Below is a small trained network, with its code and all its weights. Each question gives an input and a class and asks what happens when units are switched off, that is, made to give their printed mean instead of their output.

import numpy as np


def w(rows, s, z=0):
    codes = np.array(rows[::2]) - 128.0
    scale = np.full(codes.shape[1], s)
    scale[-1] = z or s
    return codes * scale


def norm(h):
    return h / np.sqrt((h * h).mean(-1, keepdims=True) + 1e-5)


def f(y):
    return y / 2 * (1 + np.tanh(0.7978845608 * (y + 0.044715 * y**3)))


def log_softmax(a):
    a = a - a.max(-1, keepdims=True)
    return a - np.log(np.exp(a).sum(-1, keepdims=True))


def net(x, mask):
    res = np.array(x, float).reshape(1, 4) / 4 @ E
    u = 0
    for l in range(3):
        y = f(norm(res) @ A[l][:, :-1].T + A[l][:, -1])
        res = res + np.where(mask[u : u + 7], y, B[l][:, -1]) @ B[l][:, :-1]
        u += 7
    return log_softmax(norm(res)[-1] @ U[:, :-1].T + U[:, -1])


A, B = {}, {}
E = w([
[143,203,102,125,127,108,159,131],'x0',
[124,104,55,132,179,17,117,106],'x1',
[104,70,92,167,136,94,163,248],'x2',
[40,186,136,88,133,140,2,171],'x3',
],0.0061)
A[0] = w([
[191,114,132,136,120,160,189,200,22],'0.n0',
[163,75,180,113,51,129,180,97,11],'0.n1',
[81,150,93,107,139,141,47,90,36],'0.n2',
[107,86,134,130,18,180,152,57,164],'0.n3',
[233,88,118,81,130,145,176,2,158],'0.n4',
[27,70,99,48,136,75,198,34,98],'0.n5',
[244,204,22,89,121,232,109,115,78],'0.n6',
],0.0051,0.0011)
B[0] = w([
[142,161,190,133,169,95,106,148,181],'0.n0',
[106,167,182,132,222,157,101,119,171],'0.n1',
[222,179,155,250,158,129,108,131,168],'0.n2',
[161,175,121,115,153,124,106,236,184],'0.n3',
[39,133,86,21,126,148,103,165,254],'0.n4',
[168,255,123,103,109,16,67,121,168],'0.n5',
[142,49,152,111,131,196,126,119,160],'0.n6',
],0.0065,0.0035)
A[1] = w([
[68,132,129,98,92,201,138,141,102],'1.n0',
[77,193,180,66,91,216,62,236,99],'1.n1',
[145,42,112,145,76,2,200,28,138],'1.n2',
[217,157,128,191,147,46,160,213,168],'1.n3',
[63,100,16,113,110,137,26,113,177],'1.n4',
[103,128,134,126,98,15,133,155,86],'1.n5',
[75,113,28,141,78,114,87,238,251],'1.n6',
],0.0056,0.0017)
B[1] = w([
[156,68,95,156,97,136,235,155,157],'1.n0',
[219,54,179,122,108,158,177,77,254],'1.n1',
[178,66,120,77,27,240,90,73,176],'1.n2',
[122,103,169,163,167,180,129,147,197],'1.n3',
[94,129,43,118,168,66,147,131,182],'1.n4',
[155,88,96,82,141,186,131,119,167],'1.n5',
[153,154,150,2,177,201,176,98,214],'1.n6',
],0.0068,0.0062)
A[2] = w([
[94,83,175,152,146,166,176,157,235],'2.n0',
[145,137,162,215,72,179,80,127,87],'2.n1',
[164,128,131,146,2,88,100,93,113],'2.n2',
[175,150,95,163,97,70,76,126,181],'2.n3',
[174,111,200,220,120,133,131,146,199],'2.n4',
[88,176,120,168,136,118,44,91,37],'2.n5',
[113,123,150,164,64,129,155,58,9],'2.n6',
],0.0089,0.0012)
B[2] = w([
[93,178,124,186,73,96,149,164,255],'2.n0',
[78,190,1,80,170,90,92,81,163],'2.n1',
[63,163,107,153,239,84,77,130,140],'2.n2',
[122,91,191,201,182,140,202,159,146],'2.n3',
[82,137,78,131,185,47,52,93,216],'2.n4',
[86,118,116,181,74,140,189,199,166],'2.n5',
[122,95,60,23,151,107,122,201,128],'2.n6',
],0.0079,0.0057)
U = w([
[244,53,208,78,46,182,176,152,132],'0',
[120,171,76,44,228,94,38,112,248],'1',
[95,178,170,254,197,60,119,205,1],'2',
],0.0086,0.00088)

Each question gives the input, the list of numbers given to net, and the class t.
The units are the neurons (one row each of A and B). Each row of codes is followed by its name. A weight is (code - 128) times the scale printed after its matrix; where a second scale follows, it is the last column's (A, B and U).
mask holds one flag per neuron, layer by layer. A switched-off neuron (its flag False) gives its mean, the last column of its row in B, instead of its output. The means were averaged over made-up inputs and are rounded, as every weight is.
A unit's drop is (log p(t) with every unit on - log p(t) with that unit switched off) / (log p(t) with every unit on - log p(t) with every unit switched off).
The circuit of an input: a set's keep is (log p(t) with only the set's units on - log p(t) with every unit switched off) / (log p(t) with every unit on - log p(t) with every unit switched off). Starting from the 12 units with the biggest drops (on a tie, the unit counted first), units are removed one at a time, each time the one whose removal leaves the highest keep (on an exact tie, the one counted first), for as long as the keep stays at least 0.8.
units of the circuit, in order: the units of the circuit, biggest drop first
k most important neurons: the k neurons with the biggest drops, biggest first
top k neurons in layer l: the k neurons of layer l with the biggest drops, biggest first
drop when u is switched off: that unit's drop, to one decimal
input [4,-2,6,8], class 0: units of the circuit, in order	(1.n1)
input [2,7,-1,1], class 2: top 2 neurons in layer 0	(0.n5; 0.n4)
input [7,-6,0,1], class 1: 3 most important neurons	(0.n4; 2.n1; 1.n6)
input [8,4,2,-3], class 0: units of the circuit, in order	(1.n2; 2.n4)
input [1,-1,8,3], class 0: units of the circuit, in order	(1.n6; 2.n4)
input [4,-7,-3,2], class 1: units of the circuit, in order	(2.n1; 1.n6)
input [5,-2,1,-3], class 2: 4 most important neurons	(1.n6; 0.n0; 1.n2; 2.n4)
input [-7,-7,8,-1], class 2: 2 most important neurons	(0.n4; 2.n4)
input [1,6,0,7], class 2: units of the circuit, in order	(0.n2; 2.n5)
input [0,-1,1,2], class 0: 2 most important neurons	(0.n1; 1.n6)
input [-8,-4,7,5], class 0: 2 most important neurons	(1.n6; 1.n1)
input [4,-8,-3,1], class 1: 4 most important neurons	(2.n1; 1.n6; 2.n4; 0.n4)
input [2,4,-8,1], class 2: 2 most important neurons	(1.n6; 0.n2)
input [6,7,5,-6], class 0: units of the circuit, in order	(1.n2)
input [-1,-1,5,-1], class 2: 4 most important neurons	(0.n4; 0.n0; 2.n0; 1.n3)
input [-3,1,-3,1], class 2: 2 most important neurons	(0.n2; 1.n6)
input [-5,-8,3,-4], class 2: 2 most important neurons	(2.n4; 1.n6)
input [-1,6,-1,4], class 2: 2 most important neurons	(0.n2; 0.n4)
input [-2,1,-2,-3], class 1: top 2 neurons in layer 0	(0.n4; 0.n5)
input [-3,2,-8,-7], class 1: top neuron in layer 1	(1.n1)
input [0,-5,3,8], class 0: drop when 1.n6 is switched off	1.1
input [8,-6,6,3], class 0: drop when 1.n6 is switched off	0.1
